Each row has a class, written after it.
-13, -6, 1, -17, -45, -22, -42, -10, -36, 55, -7, -21, 14, 9, 88, 31, 10, -41, 24, -6, 4, -50, 36, 30, -31, -21, -26, 28, 12, 60, -12, 19
zame
-10, -24, -1, -6, -62, -30, -16, -6, -9, 63, -23, -29, -2, -1, 107, 39, 2, -48, -20, -17, 8, -54, 37, 31, -27, -28, -35, 29, 10, 45, -24, 20
Fomi
42, 3, -14, 17, -29, -32, -42, -15, 13, 0, -13, -4, -22, 6, -36, -43, -9, 10, 22, 17, 12, 76, 14, -31, -14, 21, 15, -17, 42, 24, -6, -15
fid
-14, -6, 24, -17, 37, 26, 12, 47, -2, 20, -2, 86, -11, 24, 6, 9, 32, -61, 13, 44, 27, -13, -4, 31, 14, 5, -23, -45, -9, 32, -36, -11
koga
-2, -13, -24, -18, -58, -28, -24, -5, -11, 75, -16, -21, 3, 9, 114, 42, 0, -67, -18, -9, -1, -47, 34, 24, -35, -36, -40, 30, 6, 77, -30, 18
Nilig
21, -26, 18, -19, 19, 40, 17, 33, 3, 14, -8, 79, -2, 13, 3, 22, 48, -59, 33, 39, 28, -22, -10, 13, 5, 16, -28, -36, -9, 25, -38, 3
Nilig
37, -5, -27, 24, -40, -31, -25, -2, 25, 13, -12, -9, -15, 16, -25, -25, -12, 27, 3, 20, 28, 51, 24, -22, 2, 1, 17, -24, 36, 38, -12, -34
Fomi
29, -9, -9, -12, 38, 6, 25, 26, -11, 11, 11, 62, -27, 29, 0, 44, 41, -57, 14, 44, 39, -13, 8, 10, 0, 0, -36, -39, -12, 33, -14, -10
dis
30, -7, -16, 15, -41, -21, -41, -14, 25, -11, -12, -24, -3, 7, -33, -64, -35, 31, 33, 21, 22, 67, 14, -24, -7, 10, 15, -18, 39, 20, -27, -37
vogug
34, -18, -13, 13, -51, -16, -35, -22, 30, -4, -28, -9, -4, 16, -27, -18, -23, 9, 18, 25, 24, 37, -4, -24, -2, 19, 23, -17, 27, -8, -20, -31
ferul
31, 0, -21, -4, -37, -24, -32, 4, 24, 0, -2, -5, -17, 26, -32, -43, -4, 35, 11, 11, 18, 50, 16, -16, -13, 20, 20, -22, 25, 29, 0, -33
dis
8, -13, 16, -3, 35, 20, 8, 29, -7, 11, -6, 68, -3, 19, -2, 15, 28, -61, 26, 50, 33, -11, 0, 22, 11, 6, -27, -40, 4, 27, -33, -15
koga
-5, -16, -15, 12, -22, -15, 5, -13, -24, 54, -20, -21, 15, 11, 92, 26, 4, -62, 8, -11, -19, -56, 31, 16, -25, -22, -32, 14, 3, 97, -22, 15
koga
54, -16, -13, 25, -29, -28, -36, -10, 34, -20, -15, 13, -18, 12, -15, -24, -47, -8, 0, 13, 27, 74, 15, -19, -4, 1, 9, -36, -6, 46, -33, -47
fid
-7, -16, 0, -12, -33, -9, -33, -3, -22, 62, -13, -3, 15, 2, 84, 19, 19, -44, 14, -2, -3, -47, 40, 40, -13, -8, -31, 19, 20, 58, -26, -1
koga
13, -5, 17, -21, 8, 18, 7, 41, -8, 6, -4, 68, -9, 19, -5, 9, 35, -55, 17, 35, 34, -2, -1, 30, 8, 11, -21, -48, -21, 22, -46, -14
Buzif
1, -12, 6, -8, 18, 22, 5, 36, 3, 11, -1, 62, -11, 7, -2, 28, 18, -49, 3, 42, 52, -8, 10, 24, 13, -7, -28, -45, -5, 22, -34, -23
Fomi
-8, -9, 15, -13, -45, -35, -35, -12, -17, 39, -21, -15, 13, 11, 105, 41, -1, -47, 24, -2, -1, -61, 23, 35, -30, -12, -31, 21, 2, 58, -22, 15
zame
21, -1, -20, 14, -40, -23, -31, 5, 25, 14, -10, -3, -15, 17, -33, -35, -12, 28, 4, 21, 23, 52, 20, -17, 2, 4, 21, -28, 43, 36, -6, -27
Fomi
0, -10, -17, -22, -30, -18, -34, -1, -35, 42, 5, -12, 3, 9, 85, 35, 16, -34, 4, -17, 12, -44, 45, 38, -30, -25, -33, 26, 8, 61, -14, -4
dis
30, -17, -19, 10, -43, -28, -40, -18, 39, 7, -26, -6, 0, 19, -7, -14, -52, -1, 3, 14, 26, 45, -5, -24, -6, 12, 16, -22, 16, 12, -17, -35
Nilig
12, -17, 18, -19, 15, 24, 3, 38, -10, 13, 1, 66, -8, 35, -13, 25, 15, -51, 20, 53, 58, -16, -2, 21, 12, 1, -36, -49, -16, 3, -27, -11
zame
5, -21, 4, -22, -30, -38, -26, -17, -15, 36, -15, -23, 2, 8, 104, 41, -9, -48, 11, -19, 4, -54, 28, 27, -31, -15, -30, 28, -4, 44, -13, 14
dis
37, 19, -24, 4, -38, -35, -29, 2, 29, 4, -18, 5, -5, 15, -31, -33, -28, 16, 8, 19, 10, 50, 4, -17, 1, 9, 20, -32, 21, 39, -17, -42
Buzif
23, -9, 28, -4, 37, 31, 16, 34, -4, -2, -7, 74, -13, 12, 5, 18, 40, -57, 42, 37, 11, -7, -3, 8, 8, 14, -29, -36, -15, 33, -27, 5
fid
-9, -26, -18, 11, -43, -19, -8, -15, -25, 46, -17, -23, 13, 5, 92, 54, 0, -64, 5, -25, -12, -51, 35, 17, -28, -35, -33, 30, -4, 95, -26, 16
vaz
20, -28, 15, -2, 16, 24, 10, 25, -5, 1, -6, 64, 4, 18, 4, 41, 31, -59, 38, 38, 24, -21, -4, 10, 10, 7, -27, -29, -8, 39, -42, -4
vaz
-8, -24, -7, 11, -34, -21, 12, -18, -20, 52, -16, -28, -3, -2, 97, 47, 21, -56, -4, -20, -17, -58, 37, 14, -27, -27, -25, 18, -1, 83, -9, 38
Fomi
5, -22, -12, -24, -60, -29, -25, -8, -4, 55, -13, -23, 1, 1, 101, 13, -2, -63, -26, -20, 0, -45, 30, 29, -45, -15, -32, 21, -6, 68, -28, 17
Nilig
28, -7, -26, 17, -37, -26, -50, -19, 21, 0, -15, -18, -4, 4, -30, -56, -18, 20, 28, 8, 18, 75, 21, -26, -18, 11, 23, -9, 43, 45, -17, -29
Nilig
-2, -14, -9, -6, -55, -40, -4, -5, -2, 60, -30, -19, 8, 8, 107, 36, -2, -55, -4, -4, -18, -52, 24, 21, -32, -34, -36, 30, 4, 62, -27, 20
Nar
22, -7, -23, 12, -42, -29, -54, -13, 17, -5, -10, -16, -3, 6, -45, -52, -17, 33, 32, 11, 21, 76, 21, -25, -9, 21, 20, -9, 47, 32, -26, -31
vaz
30, -12, 16, -8, 21, 18, 21, 34, -15, 14, -13, 72, 1, 15, 13, 25, 35, -57, 39, 34, 29, -27, -4, 15, 12, 9, -36, -35, -10, 30, -50, -4
Buzif
-4, -21, -18, 13, -36, -10, 7, -18, -28, 44, -14, -30, 18, 2, 101, 34, -11, -63, 12, -26, -16, -66, 33, 13, -29, -43, -33, 21, -7, 102, -26, 12
vogug
8, -23, 2, -10, -52, -31, -31, -21, -13, 42, -21, -34, 3, 0, 114, 27, 4, -52, 3, -22, 0, -34, 22, 25, -47, -17, -26, 35, -8, 51, -29, 15
Nilig
20, -18, 9, 0, 25, 32, 23, 25, -9, 1, -9, 68, -13, 21, 8, 34, 39, -64, 34, 45, 31, -17, -5, 8, 9, -11, -22, -32, -19, 35, -47, -7
ferul
44, -28, -6, 23, -44, -18, -34, -8, 30, -23, -9, 1, -10, 17, -27, -39, -46, 4, 7, 21, 36, 60, 8, -10, 0, -2, 18, -35, 11, 19, -30, -50
vogug
9, -7, 10, -9, 26, 18, 19, 35, -6, 24, 4, 68, -17, 25, -1, 20, 47, -61, 6, 59, 24, -7, -3, 19, 4, 10, -25, -44, 2, 25, -24, -4
koga
14, -21, 20, -9, 22, 45, 15, 39, -10, 3, -6, 81, -9, 19, 7, 32, 41, -61, 35, 46, 35, -30, -3, 21, 12, -9, -26, -34, -16, 26, -42, -9
ferul
37, -17, 2, 9, -63, -27, -54, -33, 28, -2, -27, -25, 6, 23, -23, -24, -36, 21, 32, 29, 18, 48, -6, -25, -7, 29, 25, -15, 34, -12, -6, -14
zame
26, -26, -3, 10, 26, 6, 24, 21, -16, 2, 3, 59, -16, 22, -7, 40, 35, -69, 13, 38, 39, -11, 0, 8, -1, 8, -35, -38, -12, 37, -33, -9
vaz
-8, -4, -11, -12, -49, -22, -31, -4, -18, 55, -18, -18, 20, -1, 90, 27, 9, -32, 15, -6, -4, -39, 28, 29, -32, -22, -28, 27, 7, 52, -24, -7
Nar
-1, -21, -11, -29, -34, -12, -29, -1, -31, 51, 3, -9, 7, 11, 88, 35, 17, -38, 13, -13, 7, -53, 44, 29, -27, -17, -35, 21, 10, 61, -17, 15
dis
26, -12, -15, 19, -58, -30, -29, -23, 34, 12, -33, -25, -2, 15, -21, -32, -21, 28, 23, 28, 4, 72, -9, -38, -14, 21, 22, -6, 37, -15, -14, -16
Nar
36, 13, -29, 17, -51, -45, -41, -21, 21, 4, -25, -22, -3, 7, -41, -46, -25, 17, 22, 18, 9, 72, 13, -29, -8, 16, 24, -17, 51, 29, -21, -25
Buzif
36, -6, -12, 17, -35, -27, -48, -23, 12, -8, -10, -22, -8, 9, -41, -50, -21, 30, 45, 23, 20, 73, 13, -25, -2, 7, 25, -15, 51, 11, -10, -29
vogug
-16, -20, -17, -2, -47, -32, -22, -1, -15, 59, -14, -14, 8, 7, 102, 52, -6, -67, -12, -11, 0, -58, 39, 30, -24, -26, -46, 29, 8, 77, -34, 8
vaz
45, -23, -15, 23, -32, -22, -39, -6, 30, -10, -12, 16, -17, 11, -23, -26, -49, -18, -4, 14, 24, 64, 28, -15, 2, -4, 5, -38, 10, 53, -24, -35
fid
8, -4, 10, -4, 35, 17, 3, 34, -13, 15, -5, 68, -7, 16, -1, 6, 27, -54, 26, 49, 39, -6, 1, 22, 5, 0, -33, -36, 13, 32, -34, -18
koga
-6, -10, 5, -3, -42, -38, -21, -8, -13, 45, -24, -24, 11, 4, 109, 23, 12, -40, 23, -5, -20, -37, 27, 27, -34, -18, -25, 33, 4, 59, -28, 15
Nar
4, -15, -12, -19, -38, -23, -29, -9, -29, 46, 3, -22, -3, 4, 93, 33, 21, -40, 3, -19, 3, -40, 43, 28, -42, -19, -26, 32, 3, 62, -9, 10
dis
44, -20, -15, 10, -34, -13, -32, -4, 25, -14, -11, 1, -13, 21, -30, -37, -33, 0, 5, 28, 38, 49, 10, -17, -1, 2, 17, -31, 8, 18, -30, -41
ferul
42, -16, -17, 14, -64, -18, -48, -21, 16, 3, -24, -24, -3, 17, -15, -29, -20, 17, 19, 27, 26, 40, -3, -26, -18, 18, 21, -4, 44, -6, -19, -26
ferul
0, -22, -9, 15, -36, -25, 6, -18, -13, 50, -22, -24, 1, 6, 105, 61, 2, -65, -5, -15, -13, -54, 34, 16, -17, -41, -24, 17, -8, 89, -18, 24
Fomi
7, -16, 14, -24, 7, 33, 7, 34, 0, 3, -8, 60, -12, 21, 2, -1, 22, -58, 10, 30, 39, -19, -5, 24, 2, 2, -19, -36, -28, 17, -49, -15
ferul
58, -33, -13, 11, -26, -29, -38, -11, 22, -16, -5, 3, -17, 29, -29, -19, -40, 7, 8, 17, 46, 59, 18, -16, 0, 3, 16, -29, 11, 11, -9, -42
dis
-7, -8, -14, -18, -64, -28, -28, -7, -15, 53, -22, -32, -3, 6, 104, 18, -6, -57, -15, -12, 0, -56, 30, 30, -41, -32, -34, 31, 6, 62, -32, 13
ferul
3, -17, -17, -20, -58, -40, -25, -14, -7, 67, -15, -23, -6, -3, 113, 36, -3, -68, -28, -15, 1, -44, 30, 23, -47, -28, -38, 31, 5, 63, -23, 24
Nilig
-2, -13, -14, -24, -29, -14, -29, -8, -26, 50, -8, -10, 13, 8, 85, 50, 7, -41, 19, -14, 8, -60, 36, 29, -22, -18, -33, 23, 7, 55, -9, -2
dis
21, -7, -2, -14, 18, 14, 16, 21, -5, 16, -2, 55, -20, 20, -3, 22, 48, -63, 14, 44, 29, -1, -8, 9, -10, 10, -27, -39, -4, 31, -20, 3
Nilig
9, -17, -13, -27, -44, -13, -38, -1, -30, 56, 2, -9, 9, -8, 90, 18, 22, -41, 5, -21, 10, -43, 43, 31, -41, -23, -29, 25, 3, 78, -22, 7
Nilig
59, -30, -14, 25, -28, -28, -25, -14, 34, -10, -20, 3, -10, 12, -32, -22, -51, 7, 1, 20, 48, 49, 10, -24, 12, 2, 13, -38, 17, 16, -21, -42
Fomi
36, -8, -19, 24, -54, -44, -39, -22, 39, 1, -29, -24, 3, 11, -19, -33, -37, 28, 20, 29, 14, 69, -2, -33, -13, 16, 22, -8, 35, -5, -20, -37
Nar
0, 4, -7, -15, -46, -31, -27, 1, -25, 49, -15, -12, 8, 3, 85, 40, 13, -49, 9, -4, -1, -38, 35, 36, -20, -24, -28, 16, 3, 61, -30, 3
Buzif
42, -12, -15, 16, -54, -19, -38, -26, 24, -7, -33, -26, -1, 13, -21, -36, -28, 22, 28, 19, 22, 42, -9, -32, -14, 17, 21, -6, 34, -4, -22, -27
ferul
-10, -16, -1, -11, -43, -15, -22, -6, -16, 56, -12, -6, 4, -6, 87, 56, 15, -42, -4, -11, 9, -55, 34, 32, -16, -25, -23, 14, 5, 49, -10, 6
Fomi
35, -18, -20, 10, -52, -20, -40, -22, 38, -1, -24, -19, 5, 10, -16, -37, -48, 4, 4, 12, 18, 48, -6, -32, -20, 20, 20, -19, 25, 19, -15, -26
Nilig
39, -7, -5, 15, -49, -24, -45, -22, 39, 1, -32, -14, -5, 14, -15, -13, -44, 16, 19, 20, 9, 63, -6, -33, 2, 22, 17, -15, 21, -12, -9, -27
fid
2, -12, 27, -24, 14, 23, 6, 32, -3, 8, -12, 64, -4, 31, -3, 7, 14, -54, 28, 39, 39, -19, -16, 18, 6, 12, -26, -42, -20, 12, -34, 3
zame
12, -12, -12, 4, -37, -20, -3, -13, -19, 43, -19, -25, -2, 3, 88, 19, 4, -64, -6, -27, -22, -47, 35, 15, -35, -12, -37, 13, -14, 90, -14, 21
fid
